Below are the code and all the weights of a small trained network. Each question names an input and a target symbol and asks about switching units off, where a switched-off unit gives its printed mean instead of its output.

import numpy as np


def w(rows, s, z=0):
    codes = np.array(rows[::2]) - 128.0
    scale = np.full(codes.shape[1], s)
    scale[-1] = z or s
    return codes * scale


def f(y):
    return y / 2 * (1 + np.tanh(0.7978845608 * (y + 0.044715 * y**3)))


def softmax(a):
    e = np.exp(a - a.max(-1, keepdims=True))
    return e / e.sum(-1, keepdims=True)


def log_softmax(a):
    a = a - a.max(-1, keepdims=True)
    return a - np.log(np.exp(a).sum(-1, keepdims=True))


def net(x, mask):
    ids = ['ΔΘΩβζλμξπσ'.index(c) for c in x.split()]
    T = len(ids)
    res = E[ids] + P[:T]
    r = res
    for j in range(2):
        rows = slice(3 * j, 3 * j + 3)
        q, k, v = (r @ M[0][rows].T for M in (Q, K, V))
        z = softmax(np.where(np.tri(T) > 0, q @ k.T / 3**0.5, -1e9)) @ v
        o = O[0][rows]
        res = res + np.where(mask[j], z, o[:, -1]) @ o[:, :-1]
    y = f(res @ A[0][:, :-1].T + A[0][:, -1])
    res = res + np.where(mask[2:18], y, B[0][:, -1]) @ B[0][:, :-1]
    return log_softmax(res[-1] @ U[:, :-1].T + U[:, -1])


Q, K, V, O, A, B = {}, {}, {}, {}, {}, {}
E = w([
[145,142,175,174],'Δ',
[124,142,85,79],'Θ',
[113,139,131,163],'Ω',
[135,142,138,155],'β',
[149,140,175,178],'ζ',
[129,139,119,115],'λ',
[8,107,141,131],'μ',
[205,145,119,44],'ξ',
[109,184,118,168],'π',
[99,201,62,109],'σ',
],0.013)
P = w([
[187,2,81,186],'0',
[165,126,149,215],'1',
[148,164,121,209],'2',
[135,146,142,79],'3',
[117,162,144,68],'4',
[120,157,189,69],'5',
[116,176,193,54],'6',
[115,196,199,67],'7',
[81,212,205,62],'8',
[87,185,200,42],'9',
[57,172,209,36],'10',
],0.007)
Q[0] = w([
[109,190,152,70],'H1',
[171,56,119,178],'H1',
[104,166,102,115],'H1',
[73,147,248,91],'H2',
[83,111,176,85],'H2',
[92,133,164,45],'H2',
],0.014)
K[0] = w([
[59,79,149,126],'H1',
[246,173,53,107],'H1',
[108,123,177,142],'H1',
[117,221,182,52],'H2',
[116,233,185,104],'H2',
[117,245,193,137],'H2',
],0.011)
V[0] = w([
[113,97,104,85],'H1',
[255,167,111,79],'H1',
[39,102,97,92],'H1',
[174,51,233,166],'H2',
[211,111,179,98],'H2',
[54,106,157,165],'H2',
],0.0098)
O[0] = w([
[116,153,123,146,145],'H1',
[98,134,14,118,63],'H1',
[165,193,189,150,186],'H1',
[102,55,187,27,59],'H2',
[2,152,107,52,220],'H2',
[172,55,222,128,2],'H2',
],0.0099,0.0038)
A[0] = w([
[81,133,130,147,141],'N1',
[144,110,59,82,115],'N2',
[83,124,105,137,116],'N3',
[121,144,103,201,132],'N4',
[139,86,242,164,66],'N5',
[169,152,94,166,111],'N6',
[187,148,212,247,98],'N7',
[51,143,94,95,130],'N8',
[191,120,90,107,140],'N9',
[180,145,217,110,114],'N10',
[112,130,184,19,254],'N11',
[120,161,133,120,125],'N12',
[158,36,137,77,214],'N13',
[247,140,128,2,145],'N14',
[84,145,98,137,110],'N15',
[191,145,120,83,182],'N16',
],0.0069,0.0037)
B[0] = w([
[87,135,93,116,142],'N1',
[213,166,133,107,191],'N2',
[90,165,113,66,146],'N3',
[161,170,56,120,134],'N4',
[183,171,41,54,184],'N5',
[176,104,136,133,133],'N6',
[178,165,108,58,214],'N7',
[95,125,145,107,218],'N8',
[152,129,151,186,141],'N9',
[75,178,102,114,213],'N10',
[76,51,112,174,254],'N11',
[114,124,153,138,159],'N12',
[125,23,222,102,135],'N13',
[37,115,119,221,210],'N14',
[132,114,103,95,163],'N15',
[98,133,151,253,178],'N16',
],0.0054,0.0066)
U = w([
[32,124,224,253,254],'Δ',
[210,217,192,147,61],'Θ',
[204,96,188,36,194],'Ω',
[207,198,96,196,105],'β',
[90,58,161,84,94],'ζ',
[130,121,128,119,27],'λ',
[82,56,154,93,88],'μ',
[153,148,74,177,210],'ξ',
[53,182,74,42,92],'π',
[128,79,138,117,66],'σ',
],0.0051,0.0039)

Each question gives the input, a string of symbols that net reads in full, and the target symbol t.
The units are the heads (3 rows each of Q, K, V and O) and the neurons (one row each of A and B). Each row of codes is followed by its name. A weight is (code - 128) times the scale printed after its matrix; where a second scale follows, it is the last column's (O, A, B and U).
mask holds one flag per unit, heads first, then neurons. A switched-off unit (its flag False) gives its mean, the last column of its rows in O or B, instead of its output. The means were averaged over made-up inputs and are rounded, as every weight is.
A unit's drop is (log p(t) with every unit on - log p(t) with that unit switched off) / (log p(t) with every unit on - log p(t) with every unit switched off).
The circuit of an input: a set's keep is (log p(t) with only the set's units on - log p(t) with every unit switched off) / (log p(t) with every unit on - log p(t) with every unit switched off). Starting from the 12 units with the biggest drops (on a tie, the unit counted first), units are removed one at a time, each time the one whose removal leaves the highest keep (on an exact tie, the one counted first), for as long as the keep stays at least 0.8.
units of the circuit, in order: the units of the circuit, biggest drop first
unit that matters most: the unit with the biggest drop
top k neurons: the k neurons with the biggest drops, biggest first
which heads matter: for each layer, one digit per head in row order, 1 if its drop is at least 0.15 and else 0, layers parted by /
drop when u is switched off: that unit's drop, to one decimal
input ξ ζ Θ μ μ ξ ξ μ μ ζ, target Θ: unit that matters most	H1
input Θ ξ π ξ ζ μ μ Θ Δ, target Θ: units of the circuit, in order	[H1 N7]
input ξ β λ, target π: units of the circuit, in order	[H1 H2]
input ξ β ξ ξ ξ ξ Δ σ μ, target Θ: units of the circuit, in order	[H1 H2 N7]
input ξ ξ Θ, target π: which heads matter	11
input σ ξ ξ Θ σ ζ ξ ξ Δ, target π: which heads matter	11
input μ π ξ μ μ μ Θ, target Θ: top 2 neurons	[N7 N5]
input Θ μ ξ σ, target Θ: units of the circuit, in order	[H1 H2]
input μ Δ β Θ Ω ξ Θ Θ σ Θ, target Θ: units of the circuit, in order	[H2 H1]
input ξ μ Θ μ λ π, target Θ: units of the circuit, in order	[H1 H2 N7]
input Θ σ ξ ξ ξ ξ ξ, target π: units of the circuit, in order	[H2 H1]
input σ μ π, target Θ: units of the circuit, in order	[H2 H1 N7]
input ξ σ ξ, target π: units of the circuit, in order	[H1 H2]
input μ Θ ζ Ω Δ ξ λ μ σ ξ, target Θ: unit that matters most	H2
input ξ ξ σ, target π: units of the circuit, in order	[H2 H1]
input ξ Ω ξ ξ ζ, target π: drop when H2 is switched off	0.4
input ξ σ π, target π: drop when H2 is switched off	0.6
input ξ ξ ζ Δ, target π: drop when H1 is switched off	0.8
input ξ ξ λ ζ, target π: drop when H2 is switched off	0.3
input ξ Θ ξ Δ ξ ξ ζ μ σ ξ, target Θ: units of the circuit, in order	[H1]
